Below is a small trained network, with its code and all its weights. Each question gives an input and a target symbol and asks what happens when units are switched off, that is, made to give their printed mean instead of their output.

import numpy as np


def w(rows, s, z=0):
    codes = np.array(rows[::2]) - 128.0
    scale = np.full(codes.shape[1], s)
    scale[-1] = z or s
    return codes * scale


def norm(h):
    return h / np.sqrt((h * h).mean(-1, keepdims=True) + 1e-5)


def f(y):
    return np.maximum(y, 0)


def softmax(a):
    e = np.exp(a - a.max(-1, keepdims=True))
    return e / e.sum(-1, keepdims=True)


def log_softmax(a):
    a = a - a.max(-1, keepdims=True)
    return a - np.log(np.exp(a).sum(-1, keepdims=True))


def net(x, mask):
    ids = ['αβγδεζηθλμπστφψω'.index(c) for c in x.split()]
    T = len(ids)
    res = E[ids] + P[:T]
    u = 0
    for l in range(3):
        q, k, v = (norm(res) @ M[l].T for M in (Q, K, V))
        z = softmax(np.where(np.tri(T) > 0, q @ k.T / 4**0.5, -1e9)) @ v
        res = res + np.where(mask[u], z, O[l][:, -1]) @ O[l][:, :-1]
        u += 1
        y = f(norm(res) @ A[l][:, :-1].T + A[l][:, -1])
        res = res + np.where(mask[u : u + 4], y, B[l][:, -1]) @ B[l][:, :-1]
        u += 4
    return log_softmax(norm(res)[-1] @ U[:, :-1].T + U[:, -1])


Q, K, V, O, A, B = {}, {}, {}, {}, {}, {}
E = w([
[84,203,164,106,125,185],'α',
[122,80,114,203,153,118],'β',
[92,84,165,118,159,132],'γ',
[120,85,253,135,162,169],'δ',
[160,118,60,121,72,159],'ε',
[129,109,152,57,132,178],'ζ',
[92,146,178,160,176,160],'η',
[188,143,147,191,124,146],'θ',
[111,161,123,141,102,176],'λ',
[138,100,94,120,143,80],'μ',
[130,118,83,156,100,111],'π',
[35,168,112,107,98,131],'σ',
[151,110,212,101,27,98],'τ',
[131,75,165,122,223,111],'φ',
[68,119,157,75,150,78],'ψ',
[108,108,164,152,99,157],'ω',
],0.032)
P = w([
[166,110,20,179,250,143],'0',
[121,88,20,198,220,114],'1',
[139,99,35,193,210,132],'2',
[93,91,46,191,204,94],'3',
[91,83,43,173,197,101],'4',
[64,75,43,186,158,74],'5',
[53,87,54,194,149,61],'6',
[15,50,48,201,142,48],'7',
],0.0025)
Q[0] = w([
[83,129,58,169,73,66],'0.h1',
[117,165,162,253,117,191],'0.h1',
[15,138,176,88,35,157],'0.h1',
[75,48,167,125,243,73],'0.h1',
],0.015)
K[0] = w([
[110,122,52,151,68,81],'0.h1',
[133,174,167,201,108,124],'0.h1',
[92,155,214,63,8,117],'0.h1',
[67,85,155,146,195,105],'0.h1',
],0.018)
V[0] = w([
[55,190,88,127,27,164],'0.h1',
[255,132,37,141,106,51],'0.h1',
[117,172,98,133,92,88],'0.h1',
[179,197,115,208,67,141],'0.h1',
],0.0084)
O[0] = w([
[187,75,84,87,229,169,164],'0.h1',
[21,60,131,104,111,56,4],'0.h1',
[131,120,117,101,171,124,116],'0.h1',
[164,77,173,156,254,72,69],'0.h1',
],0.011,0.0043)
A[0] = w([
[136,124,153,108,136,236,215],'0.n1',
[120,80,116,170,94,2,62],'0.n2',
[165,218,102,44,157,112,5],'0.n3',
[127,127,34,85,67,35,32],'0.n4',
],0.0097,0.003)
B[0] = w([
[56,147,154,203,121,190,254],'0.n1',
[115,103,83,166,40,189,216],'0.n2',
[46,3,145,115,203,147,178],'0.n3',
[50,74,146,161,86,138,178],'0.n4',
],0.011,0.0073)
Q[1] = w([
[158,119,113,163,138,30],'1.h1',
[19,84,85,249,107,148],'1.h1',
[141,86,135,190,159,185],'1.h1',
[88,164,254,61,132,112],'1.h1',
],0.013)
K[1] = w([
[127,126,72,194,119,87],'1.h1',
[152,83,187,116,42,96],'1.h1',
[248,104,150,111,154,186],'1.h1',
[43,193,137,138,139,155],'1.h1',
],0.015)
V[1] = w([
[168,137,208,36,112,59],'1.h1',
[28,117,125,183,118,85],'1.h1',
[2,223,147,117,198,86],'1.h1',
[197,161,160,38,100,169],'1.h1',
],0.0052)
O[1] = w([
[112,164,129,75,254,226,3],'1.h1',
[88,165,205,98,143,164,203],'1.h1',
[125,76,164,118,99,167,55],'1.h1',
[108,66,76,123,162,124,87],'1.h1',
],0.009,0.003)
A[1] = w([
[115,141,198,160,9,46,87],'1.n1',
[47,129,84,91,147,95,56],'1.n2',
[170,68,130,71,65,118,137],'1.n3',
[116,48,144,97,111,79,4],'1.n4',
],0.011,0.0035)
B[1] = w([
[138,114,157,85,253,219,254],'1.n1',
[145,131,142,88,138,70,178],'1.n2',
[159,107,139,87,98,60,163],'1.n3',
[124,74,103,104,79,246,157],'1.n4',
],0.013,0.0079)
Q[2] = w([
[46,72,92,90,134,122],'2.h1',
[249,94,118,65,102,101],'2.h1',
[112,58,178,156,190,72],'2.h1',
[184,78,68,140,195,146],'2.h1',
],0.018)
K[2] = w([
[80,48,113,72,127,96],'2.h1',
[60,232,16,162,118,42],'2.h1',
[71,91,206,177,225,91],'2.h1',
[146,95,2,184,216,86],'2.h1',
],0.014)
V[2] = w([
[15,213,111,176,120,72],'2.h1',
[119,127,42,154,151,2],'2.h1',
[197,165,148,99,25,134],'2.h1',
[128,128,168,63,184,56],'2.h1',
],0.0066)
O[2] = w([
[11,133,31,36,90,194,62],'2.h1',
[30,163,194,107,97,245,1],'2.h1',
[222,36,153,51,136,221,95],'2.h1',
[181,191,209,150,136,253,86],'2.h1',
],0.0057,0.0085)
A[2] = w([
[50,166,107,60,167,131,151],'2.n1',
[100,215,119,143,149,145,198],'2.n2',
[109,98,78,9,70,173,3],'2.n3',
[235,70,180,128,123,101,207],'2.n4',
],0.014,0.0043)
B[2] = w([
[120,144,67,188,88,5,250],'2.n1',
[96,114,106,52,123,99,242],'2.n2',
[206,194,184,116,177,122,235],'2.n3',
[117,110,99,89,61,57,253],'2.n4',
],0.019,0.0058)
U = w([
[32,114,189,113,44,88,1],'α',
[90,112,106,75,84,197,236],'β',
[148,103,195,69,156,139,177],'γ',
[80,95,162,215,156,163,129],'δ',
[220,102,73,130,203,128,103],'ε',
[86,4,119,84,136,157,84],'ζ',
[130,113,108,94,219,185,216],'η',
[178,118,101,186,46,128,126],'θ',
[99,226,130,187,102,155,114],'λ',
[222,175,146,127,155,156,242],'μ',
[168,215,147,121,126,50,78],'π',
[168,89,225,171,182,67,21],'σ',
[192,85,115,41,110,115,211],'τ',
[73,130,8,108,120,127,91],'φ',
[61,142,190,76,197,113,84],'ψ',
[121,126,238,159,87,154,137],'ω',
],0.017,0.0058)

Each question gives the input, a string of symbols that net reads in full, and the target symbol t.
The units are the heads (4 rows each of Q, K, V and O) and the neurons (one row each of A and B). Each row of codes is followed by its name. A weight is (code - 128) times the scale printed after its matrix; where a second scale follows, it is the last column's (O, A, B and U).
mask holds one flag per unit, layer by layer, with each layer's heads first. A switched-off unit (its flag False) gives its mean, the last column of its rows in O or B, instead of its output. The means were averaged over made-up inputs and are rounded, as every weight is.
A unit's drop is (log p(t) with every unit on - log p(t) with that unit switched off) / (log p(t) with every unit on - log p(t) with every unit switched off).
The circuit of an input: a set's keep is (log p(t) with only the set's units on - log p(t) with every unit switched off) / (log p(t) with every unit on - log p(t) with every unit switched off). Starting from the 12 units with the biggest drops (on a tie, the unit counted first), units are removed one at a time, each time the one whose removal leaves the highest keep (on an exact tie, the one counted first), for as long as the keep stays at least 0.8.
units of the circuit, in order: the units of the circuit, biggest drop first
k most important neurons: the k neurons with the biggest drops, biggest first
top k neurons in layer l: the k neurons of layer l with the biggest drops, biggest first
drop of u: that unit's drop, to one decimal
input τ σ φ ω ω φ ψ, target α: most important neuron	0.n2
input ε γ ω μ ε π, target ζ: units of the circuit, in order	0.h1; 1.n4
input γ π θ σ λ τ ω ω, target σ: units of the circuit, in order	2.h1; 1.n1
input π ω σ τ α λ σ μ, target ζ: units of the circuit, in order	0.n4; 2.n1
input ω θ δ θ τ, target τ: units of the circuit, in order	2.n4; 1.n1
input σ τ ψ, target α: 3 most important neurons	1.n1; 0.n2; 2.n3
input β γ β, target δ: 2 most important neurons	1.n1; 0.n2
input μ ε λ ζ σ θ τ β, target θ: 3 most important neurons	1.n1; 0.n2; 0.n1
input φ τ σ γ μ, target ζ: top 3 neurons in layer 0	0.n4; 0.n2; 0.n1
input λ γ β τ μ ω, target σ: top 2 neurons in layer 2	2.n1; 2.n2
input α ω τ γ σ, target π: 2 most important neurons	1.n2; 1.n1
input β η β τ λ, target η: top 2 neurons in layer 2	2.n1; 2.n2
input ω λ α η σ δ σ γ, target β: 3 most important neurons	2.n1; 2.n2; 2.n3
input θ σ ω φ ψ ψ τ ζ, target β: 4 most important neurons	0.n1; 1.n3; 1.n1; 2.n3
input α τ β, target θ: top 2 neurons in layer 2	2.n4; 2.n2
input ω σ δ π θ μ, target α: top neuron in layer 0	0.n4
input ω σ φ μ η δ σ ω, target θ: 3 most important neurons	1.n1; 0.n1; 2.n4
input σ τ ω η ζ, target β: top 2 neurons in layer 1	1.n1; 1.n4
input δ α ω η ψ β, target δ: top 2 neurons in layer 0	0.n1; 0.n2
input α τ δ σ ψ σ λ φ, target γ: drop of 0.h1	1.0
input ω σ μ τ μ ψ ε, target ε: drop of 2.n4	0.3
input μ ω φ, target ψ: drop of 1.n1	1.4
